Here is a tiny trained network, its code and every weight. The questions are about switching its units off for an input and a class, where a switched-off unit gives its printed mean instead of its output.

import numpy as np


def w(rows, s, z=0):
    codes = np.array(rows[::2]) - 128.0
    scale = np.full(codes.shape[1], s)
    scale[-1] = z or s
    return codes * scale


def f(y):
    return np.maximum(y, 0)


def log_softmax(a):
    a = a - a.max(-1, keepdims=True)
    return a - np.log(np.exp(a).sum(-1, keepdims=True))


def net(x, mask):
    res = np.array(x, float).reshape(1, 7) / 4 @ E
    y = f(res @ A[0][:, :-1].T + A[0][:, -1])
    res = res + np.where(mask, y, B[0][:, -1]) @ B[0][:, :-1]
    return log_softmax(res[-1] @ U[:, :-1].T + U[:, -1])


A, B = {}, {}
E = w([
[115,114,104,110,106,139,140,140,114],'x0',
[131,148,136,136,162,128,115,134,155],'x1',
[97,97,207,42,154,99,21,187,60],'x2',
[128,84,110,147,120,123,123,123,103],'x3',
[122,112,132,116,90,131,147,105,89],'x4',
[23,212,82,162,93,8,85,101,110],'x5',
[147,232,138,202,116,214,116,193,15],'x6',
],0.011)
A[0] = w([
[185,87,152,103,150,208,139,132,136,156],'N0',
[150,152,70,168,105,146,186,69,177,99],'N1',
[129,106,187,86,80,173,31,138,151,123],'N2',
[246,78,178,69,169,208,176,142,124,144],'N3',
[65,187,123,145,105,70,102,85,129,161],'N4',
[99,78,144,77,144,94,147,70,188,50],'N5',
[70,158,82,141,133,75,117,135,102,112],'N6',
[203,78,186,119,111,156,143,157,162,144],'N7',
[133,138,141,165,146,88,131,120,108,139],'N8',
[127,123,142,79,148,173,166,131,111,122],'N9',
[143,165,128,146,113,178,125,143,87,77],'N10',
[153,179,108,169,135,181,95,142,57,34],'N11',
[95,89,136,86,101,96,139,103,195,1],'N12',
[153,86,155,104,139,145,77,142,105,147],'N13',
[166,60,110,42,127,81,115,78,201,49],'N14',
[121,108,164,65,138,91,52,172,80,111],'N15',
[125,120,137,157,129,122,117,126,129,83],'N16',
[93,106,143,105,138,132,87,165,118,75],'N17',
[129,179,126,179,118,151,131,220,79,81],'N18',
[167,115,104,177,128,161,201,124,163,134],'N19',
[175,161,133,163,93,122,91,167,129,37],'N20',
[46,179,117,146,130,66,103,87,95,165],'N21',
[146,154,175,199,115,174,140,178,64,65],'N22',
[137,105,185,58,148,111,61,142,87,84],'N23',
[161,124,135,138,137,102,123,124,106,54],'N24',
[132,133,71,170,115,154,163,87,156,68],'N25',
[102,155,135,145,118,90,104,143,147,115],'N26',
[48,178,81,134,94,73,87,120,129,143],'N27',
[151,162,148,164,107,150,127,157,103,19],'N28',
[88,115,176,105,135,112,79,164,107,87],'N29',
[177,152,71,195,76,146,162,74,188,108],'N30',
[106,152,120,143,88,103,107,86,118,159],'N31',
],0.011,0.0032)
B[0] = w([
[231,75,31,140,148,8,67,27,133,208],'N0',
[136,205,186,80,190,188,197,212,53,212],'N1',
[126,214,125,52,140,108,196,170,20,184],'N2',
[254,49,36,144,132,24,80,66,136,249],'N3',
[185,35,60,129,127,63,122,114,145,215],'N4',
[26,71,229,178,71,211,115,126,219,205],'N5',
[199,117,73,111,162,51,132,38,153,195],'N6',
[203,93,82,121,106,70,83,66,128,201],'N7',
[112,136,108,115,153,106,119,71,150,152],'N8',
[157,93,116,131,150,120,131,83,138,163],'N9',
[58,86,153,143,101,132,71,144,145,177],'N10',
[31,70,181,172,75,178,62,138,152,197],'N11',
[75,98,182,178,62,164,72,135,152,187],'N12',
[145,170,102,87,170,140,147,155,88,177],'N13',
[10,70,204,223,67,208,38,129,188,226],'N14',
[137,225,187,94,241,170,249,210,70,208],'N15',
[145,108,131,140,109,143,126,113,96,132],'N16',
[129,177,142,128,156,163,177,137,110,165],'N17',
[56,56,174,197,84,164,59,145,186,203],'N18',
[164,168,116,75,180,165,180,178,52,200],'N19',
[107,121,147,140,130,140,124,121,153,156],'N20',
[197,74,62,123,131,48,140,77,160,222],'N21',
[72,95,158,183,74,213,78,140,190,201],'N22',
[108,194,149,91,179,188,192,169,95,201],'N23',
[150,154,162,152,106,110,127,109,111,131],'N24',
[59,190,142,88,188,174,200,151,79,186],'N25',
[155,99,113,122,136,118,120,111,118,167],'N26',
[245,99,64,109,151,42,90,114,161,222],'N27',
[70,120,155,150,122,130,84,160,162,166],'N28',
[119,218,162,106,191,155,172,118,91,181],'N29',
[122,216,196,49,219,157,200,174,30,218],'N30',
[167,123,111,140,172,103,104,81,141,176],'N31',
],0.0067,0.018)
U = w([
[213,130,3,121,115,47,122,62,141,254],'0',
[99,236,171,81,172,135,255,151,44,85],'1',
[1,126,200,175,30,147,72,109,200,7],'2',
],0.0095,0.0021)

Each question gives the input, the list of numbers given to net, and the class t.
The units are the neurons (one row each of A and B). Each row of codes is followed by its name. A weight is (code - 128) times the scale printed after its matrix; where a second scale follows, it is the last column's (A, B and U).
mask holds one flag per neuron, in row order. A switched-off neuron (its flag False) gives its mean, the last column of its row in B, instead of its output. The means were averaged over made-up inputs and are rounded, as every weight is.
A unit's drop is (log p(t) with every unit on - log p(t) with that unit switched off) / (log p(t) with every unit on - log p(t) with every unit switched off).
The circuit of an input: a set's keep is (log p(t) with only the set's units on - log p(t) with every unit switched off) / (log p(t) with every unit on - log p(t) with every unit switched off). Starting from the 12 units with the biggest drops (on a tie, the unit counted first), units are removed one at a time, each time the one whose removal leaves the highest keep (on an exact tie, the one counted first), for as long as the keep stays at least 0.8.
circuit, biggest first: the units of the circuit, biggest drop first
most important unit: the unit with the biggest drop
k most important neurons: the k neurons with the biggest drops, biggest first
drop when u is switched off: that unit's drop, to one decimal
input [1,-8,0,-4,-4,-7,6], class 0: circuit, biggest first	[N3]
input [7,7,-4,7,5,-5,7], class 2: 2 most important neurons	[N22 N11]
input [-8,8,5,-8,1,7,7], class 0: 3 most important neurons	[N21 N27 N14]
input [7,5,7,1,1,-6,-4], class 1: 4 most important neurons	[N15 N23 N2 N27]
input [-3,3,6,-3,3,5,-5], class 1: 4 most important neurons	[N15 N3 N23 N0]
input [-4,-4,-4,-5,0,-8,8], class 0: 2 most important neurons	[N3 N0]
input [3,-4,3,0,4,-6,7], class 2: 3 most important neurons	[N22 N11 N18]
input [-2,7,0,-8,0,-8,8], class 0: 3 most important neurons	[N3 N0 N14]
input [-4,7,7,-8,7,-7,2], class 0: 2 most important neurons	[N3 N0]
input [4,-8,-6,6,4,7,-8], class 2: 2 most important neurons	[N5 N14]
input [-3,-7,-8,-2,-7,7,0], class 1: 2 most important neurons	[N30 N1]
input [-1,-1,-1,2,-1,4,5], class 2: drop when N22 is switched off	0.1
input [4,3,1,1,-1,-5,4], class 0: drop when N3 is switched off	0.2
input [6,4,-1,6,-3,0,2], class 2: most important unit	N15
input [-5,-4,8,8,-3,-7,-7], class 1: drop when N21 is switched off	0.2
